Here is a tiny trained network, its code and every weight. The questions are about switching its units off for an input and a class, where a switched-off unit gives its printed mean instead of its output.

import numpy as np


def w(rows, s, z=0):
    codes = np.array(rows[::2]) - 128.0
    scale = np.full(codes.shape[1], s)
    scale[-1] = z or s
    return codes * scale


def f(y):
    return np.maximum(y, 0)


def log_softmax(a):
    a = a - a.max(-1, keepdims=True)
    return a - np.log(np.exp(a).sum(-1, keepdims=True))


def net(x, mask):
    res = np.array(x, float).reshape(1, 8) / 4 @ E
    y = f(res @ A[0][:, :-1].T + A[0][:, -1])
    res = res + np.where(mask, y, B[0][:, -1]) @ B[0][:, :-1]
    return log_softmax(res[-1] @ U[:, :-1].T + U[:, -1])


A, B = {}, {}
E = w([
[73,206,76,101,183,208,91,174],'x0',
[141,131,143,141,148,124,132,144],'x1',
[87,72,135,122,200,105,178,194],'x2',
[129,131,120,120,112,134,125,117],'x3',
[116,126,125,117,122,122,131,115],'x4',
[152,154,97,101,133,31,68,203],'x5',
[115,102,25,217,191,48,98,27],'x6',
[59,159,107,173,4,115,170,210],'x7',
],0.011)
A[0] = w([
[175,198,131,137,83,138,80,90,165],'N0',
[168,155,200,12,96,150,166,168,3],'N1',
[165,154,95,29,131,34,94,188,90],'N2',
[111,126,131,126,146,198,235,84,35],'N3',
[204,72,202,104,64,63,155,91,33],'N4',
[178,76,146,60,189,156,64,86,227],'N5',
[94,218,117,91,162,178,85,131,4],'N6',
[109,96,131,115,120,96,37,151,17],'N7',
],0.011,0.0048)
B[0] = w([
[84,102,112,1,113,183,247,64,197],'N0',
[170,139,25,129,164,52,130,44,218],'N1',
[148,153,206,219,116,213,159,79,214],'N2',
[97,181,181,136,74,114,91,43,188],'N3',
[33,60,107,142,165,187,61,174,214],'N4',
[131,181,141,111,79,58,147,226,248],'N5',
[125,17,103,107,115,198,58,171,196],'N6',
[164,138,139,120,122,134,122,84,152],'N7',
],0.0093,0.014)
U = w([
[115,50,105,115,161,168,7,143,9],'0',
[187,140,4,144,186,60,90,42,61],'1',
[160,185,224,149,121,161,70,53,23],'2',
[123,110,128,85,166,121,216,144,254],'3',
[118,163,118,97,70,74,146,198,163],'4',
[136,134,125,107,147,120,128,122,250],'5',
],0.011,0.0061)

Each question gives the input, the list of numbers given to net, and the class t.
The units are the neurons (one row each of A and B). Each row of codes is followed by its name. A weight is (code - 128) times the scale printed after its matrix; where a second scale follows, it is the last column's (A, B and U).
mask holds one flag per neuron, in row order. A switched-off neuron (its flag False) gives its mean, the last column of its row in B, instead of its output. The means were averaged over made-up inputs and are rounded, as every weight is.
A unit's drop is (log p(t) with every unit on - log p(t) with that unit switched off) / (log p(t) with every unit on - log p(t) with every unit switched off).
The circuit of an input: a set's keep is (log p(t) with only the set's units on - log p(t) with every unit switched off) / (log p(t) with every unit on - log p(t) with every unit switched off). Starting from all 8 units, units are removed one at a time, each time the one whose removal leaves the highest keep (on an exact tie, the one counted first), for as long as the keep stays at least 0.8.
circuit, biggest first: the units of the circuit, biggest drop first
most important unit: the unit with the biggest drop
top k neurons: the k neurons with the biggest drops, biggest first
drop when u is switched off: that unit's drop, to one decimal
input [-5,4,3,0,-6,-5,2,-6], class 4: circuit, biggest first : (N5, N0)
input [-5,8,5,5,5,7,-3,-8], class 4: most important unit : N5
input [7,0,-8,5,8,4,0,4], class 3: top 2 neurons : (N0, N4)
input [8,6,-2,1,7,2,8,7], class 0: top 2 neurons : (N1, N6)
input [6,-4,-8,-1,-7,1,1,-7], class 3: top 2 neurons : (N0, N5)
input [-4,-8,-4,-8,7,-8,5,5], class 2: top 3 neurons : (N3, N1, N5)
input [6,8,3,-5,-8,-2,0,4], class 0: circuit, biggest first : (N5, N6)
input [5,-6,-2,5,0,1,1,1], class 0: top 2 neurons : (N6, N5)
input [4,-4,-4,-8,-6,-7,5,-3], class 5: circuit, biggest first : (N1, N5)
input [-7,-7,1,1,-5,8,7,8], class 2: top 4 neurons : (N2, N1, N5, N6)
input [0,2,7,8,-8,-8,-4,-7], class 2: top 2 neurons : (N3, N0)
input [2,-5,-7,2,-5,0,-8,6], class 1: top 2 neurons : (N1, N5)
input [-1,1,-2,-4,-8,-8,6,-8], class 2: top 2 neurons : (N3, N1)
input [8,-7,-8,7,7,-2,-2,-7], class 0: circuit, biggest first : (N6)
input [-4,4,-5,-7,-4,-6,-7,2], class 1: top 2 neurons : (N1, N2)
input [1,-1,-8,8,-4,-1,2,6], class 3: top 2 neurons : (N0, N5)
input [-3,-2,4,-8,7,-4,-4,2], class 5: top 4 neurons : (N5, N2, N0, N3)
input [-6,2,0,-4,2,5,-3,5], class 0: top 2 neurons : (N4, N5)
input [-1,1,6,0,6,-7,-6,-7], class 2: top 2 neurons : (N3, N0)
input [0,-8,-2,-3,6,-8,6,1], class 2: most important unit : N1
input [1,8,0,-5,-5,-2,-8,3], class 1: drop when N1 is switched off : 0.7
input [-8,-2,0,-3,3,-8,0,-4], class 0: drop when N4 is switched off : 2.2
input [-7,6,-8,-7,4,2,0,-4], class 3: drop when N1 is switched off : -0.1
input [8,-8,-6,-6,-8,-7,-3,3], class 0: drop when N2 is switched off : 0.2
